[[-4.53  3.91]
 [ 4.56 -3.82]
 [-4.39  3.75]
 [-2.35  1.81]
 [ 2.30 -1.55]
 [ 2.08 -1.79]
 [-4.92  4.02]
 [-4.26  3.21]]
|
[[-4.92  4.02]
 [-4.53  3.91]
 [-4.39  3.75]
 [-4.26  3.21]
 [-2.35  1.81]
 [ 2.08 -1.79]
 [ 2.30 -1.55]
 [ 4.56 -3.82]]

[[-3.94  2.06  3.22 -5.37 -5.06 -3.42]
 [-3.18  1.47  2.68 -4.28 -3.95 -2.85]
 [-3.88  2.06  3.19 -5.37 -5.04 -3.37]
 [ 1.21 -0.67 -1.24  2.39  1.83  0.90]
 [-3.85  2.04  3.17 -5.34 -4.99 -3.33]]
|
[[-3.94  2.06  3.22 -5.37 -5.06 -3.42]
 [-3.88  2.06  3.19 -5.37 -5.04 -3.37]
 [-3.85  2.04  3.17 -5.34 -4.99 -3.33]
 [-3.18  1.47  2.68 -4.28 -3.95 -2.85]
 [ 1.21 -0.67 -1.24  2.39  1.83  0.90]]

[[-1.59 -2.05  0.55 -2.45  1.26  2.49  1.56  1.92 -1.59 -1.74  0.76 -0.10
   2.23]
 [-1.44 -3.43 -0.05 -1.98 -0.43  1.33 -1.97  0.92 -2.23 -2.40 -0.54  2.40
   1.23]
 [-5.06 -0.15 -1.75 -4.21  1.94  1.58  1.36 -0.92 -0.29  0.49 -0.31 -0.46
   0.41]]
|
[[-5.06 -0.15 -1.75 -4.21  1.94  1.58  1.36 -0.92 -0.29  0.49 -0.31 -0.46
   0.41]
 [-1.59 -2.05  0.55 -2.45  1.26  2.49  1.56  1.92 -1.59 -1.74  0.76 -0.10
   2.23]
 [-1.44 -3.43 -0.05 -1.98 -0.43  1.33 -1.97  0.92 -2.23 -2.40 -0.54  2.40
   1.23]]

[[ 1.52  3.52  0.27  0.55 -0.68  0.51  1.68 -0.48  1.10 -0.33  4.89 -1.33
   1.09  0.24  2.11 -4.34]
 [ 1.02  3.42  0.16  0.34 -0.66  0.37  1.42 -0.55  1.43 -0.29  4.08 -1.30
   0.74  0.23  1.91 -3.14]
 [ 0.41  4.09  0.00  3.90  1.79  0.90  2.96  1.86  0.42 -1.47  5.41 -1.09
   3.35 -0.52  3.82 -3.56]
 [ 0.25  0.10 -0.18  0.23  0.08 -0.25  0.25  0.27 -0.31 -0.18  0.24 -0.21
   0.02  0.30  0.31 -0.42]
 [-2.29  3.23 -2.81  1.73  2.46 -1.42  3.06  3.53 -0.97 -1.65  4.48 -0.89
   2.13  0.95  1.87 -2.88]]
|
[[-2.29  3.23 -2.81  1.73  2.46 -1.42  3.06  3.53 -0.97 -1.65  4.48 -0.89
   2.13  0.95  1.87 -2.88]
 [ 0.25  0.10 -0.18  0.23  0.08 -0.25  0.25  0.27 -0.31 -0.18  0.24 -0.21
   0.02  0.30  0.31 -0.42]
 [ 0.41  4.09  0.00  3.90  1.79  0.90  2.96  1.86  0.42 -1.47  5.41 -1.09
   3.35 -0.52  3.82 -3.56]
 [ 1.02  3.42  0.16  0.34 -0.66  0.37  1.42 -0.55  1.43 -0.29  4.08 -1.30
   0.74  0.23  1.91 -3.14]
 [ 1.52  3.52  0.27  0.55 -0.68  0.51  1.68 -0.48  1.10 -0.33  4.89 -1.33
   1.09  0.24  2.11 -4.34]]

[[-1.77 -1.53 -2.05 -1.83 -1.13 -1.51 -1.32 -1.37 -1.79 -1.81 -0.98 -0.30]
 [-1.59  0.67 -1.55 -1.68 -1.16 -1.02 -1.33 -1.26 -1.50 -1.30  2.48  2.06]
 [ 1.51 -0.26  1.59  1.12  1.63  0.99  1.16  0.99  0.64  1.24 -0.87 -0.98]
 [ 1.17  2.07  1.60  1.07  1.87  0.49  0.86  1.12  0.09  0.75  2.09  2.17]
 [ 1.47 -1.55  0.86  1.03  0.99  1.02  0.77  1.08  1.25  1.25 -3.74 -3.88]
 [ 0.76  3.25  1.03  0.87  0.44  0.22  0.18  0.12  0.19  0.88  4.65  4.44]
 [-1.74  0.15 -1.64 -1.71 -1.39 -1.47 -1.63 -1.33 -1.21 -1.31  2.32  2.18]
 [ 1.63 -0.30  1.53  1.72  1.52  1.22  1.35  1.21  1.36  1.35 -2.41 -2.01]]
|
[[-1.77 -1.53 -2.05 -1.83 -1.13 -1.51 -1.32 -1.37 -1.79 -1.81 -0.98 -0.30]
 [-1.74  0.15 -1.64 -1.71 -1.39 -1.47 -1.63 -1.33 -1.21 -1.31  2.32  2.18]
 [-1.59  0.67 -1.55 -1.68 -1.16 -1.02 -1.33 -1.26 -1.50 -1.30  2.48  2.06]
 [ 0.76  3.25  1.03  0.87  0.44  0.22  0.18  0.12  0.19  0.88  4.65  4.44]
 [ 1.17  2.07  1.60  1.07  1.87  0.49  0.86  1.12  0.09  0.75  2.09  2.17]
 [ 1.47 -1.55  0.86  1.03  0.99  1.02  0.77  1.08  1.25  1.25 -3.74 -3.88]
 [ 1.51 -0.26  1.59  1.12  1.63  0.99  1.16  0.99  0.64  1.24 -0.87 -0.98]
 [ 1.63 -0.30  1.53  1.72  1.52  1.22  1.35  1.21  1.36  1.35 -2.41 -2.01]]

[[ 2.80  3.20 -1.52 -2.35  3.93  2.96  2.48  3.12  3.53 -2.72 -2.75 -3.30]
 [ 1.84  1.23 -1.77 -1.62  2.49  1.99  4.89  3.29  2.41 -2.49 -2.55 -1.90]
 [-3.08 -4.27  2.47  1.83 -3.15 -3.06 -1.40 -3.32 -3.34  2.90  3.14  2.69]]
|
[[-3.08 -4.27  2.47  1.83 -3.15 -3.06 -1.40 -3.32 -3.34  2.90  3.14  2.69]
 [ 1.84  1.23 -1.77 -1.62  2.49  1.99  4.89  3.29  2.41 -2.49 -2.55 -1.90]
 [ 2.80  3.20 -1.52 -2.35  3.93  2.96  2.48  3.12  3.53 -2.72 -2.75 -3.30]]

[[-3.64 -5.15 -3.57 -3.67 -5.09]
 [-4.41 -3.24 -3.75 -4.05 -4.82]
 [ 1.52  1.41  2.70  3.68  3.92]
 [ 3.77  4.28  4.03  3.96  2.77]
 [-3.99 -3.87 -3.37 -2.85 -0.43]]
|
[[-4.41 -3.24 -3.75 -4.05 -4.82]
 [-3.99 -3.87 -3.37 -2.85 -0.43]
 [-3.64 -5.15 -3.57 -3.67 -5.09]
 [ 1.52  1.41  2.70  3.68  3.92]
 [ 3.77  4.28  4.03  3.96  2.77]]

[[ 0.07 -2.54 -2.88 -2.36 -2.50 -2.89]
 [-0.75 -2.97 -2.85 -3.20 -3.16 -3.29]
 [ 1.87 -1.40 -1.34 -1.33 -1.35 -1.41]
 [-0.87 -4.32 -4.57 -4.42 -4.05 -4.39]
 [-0.67  2.24  2.29  2.14  2.23  2.34]]
|
[[-0.87 -4.32 -4.57 -4.42 -4.05 -4.39]
 [-0.75 -2.97 -2.85 -3.20 -3.16 -3.29]
 [-0.67  2.24  2.29  2.14  2.23  2.34]
 [ 0.07 -2.54 -2.88 -2.36 -2.50 -2.89]
 [ 1.87 -1.40 -1.34 -1.33 -1.35 -1.41]]
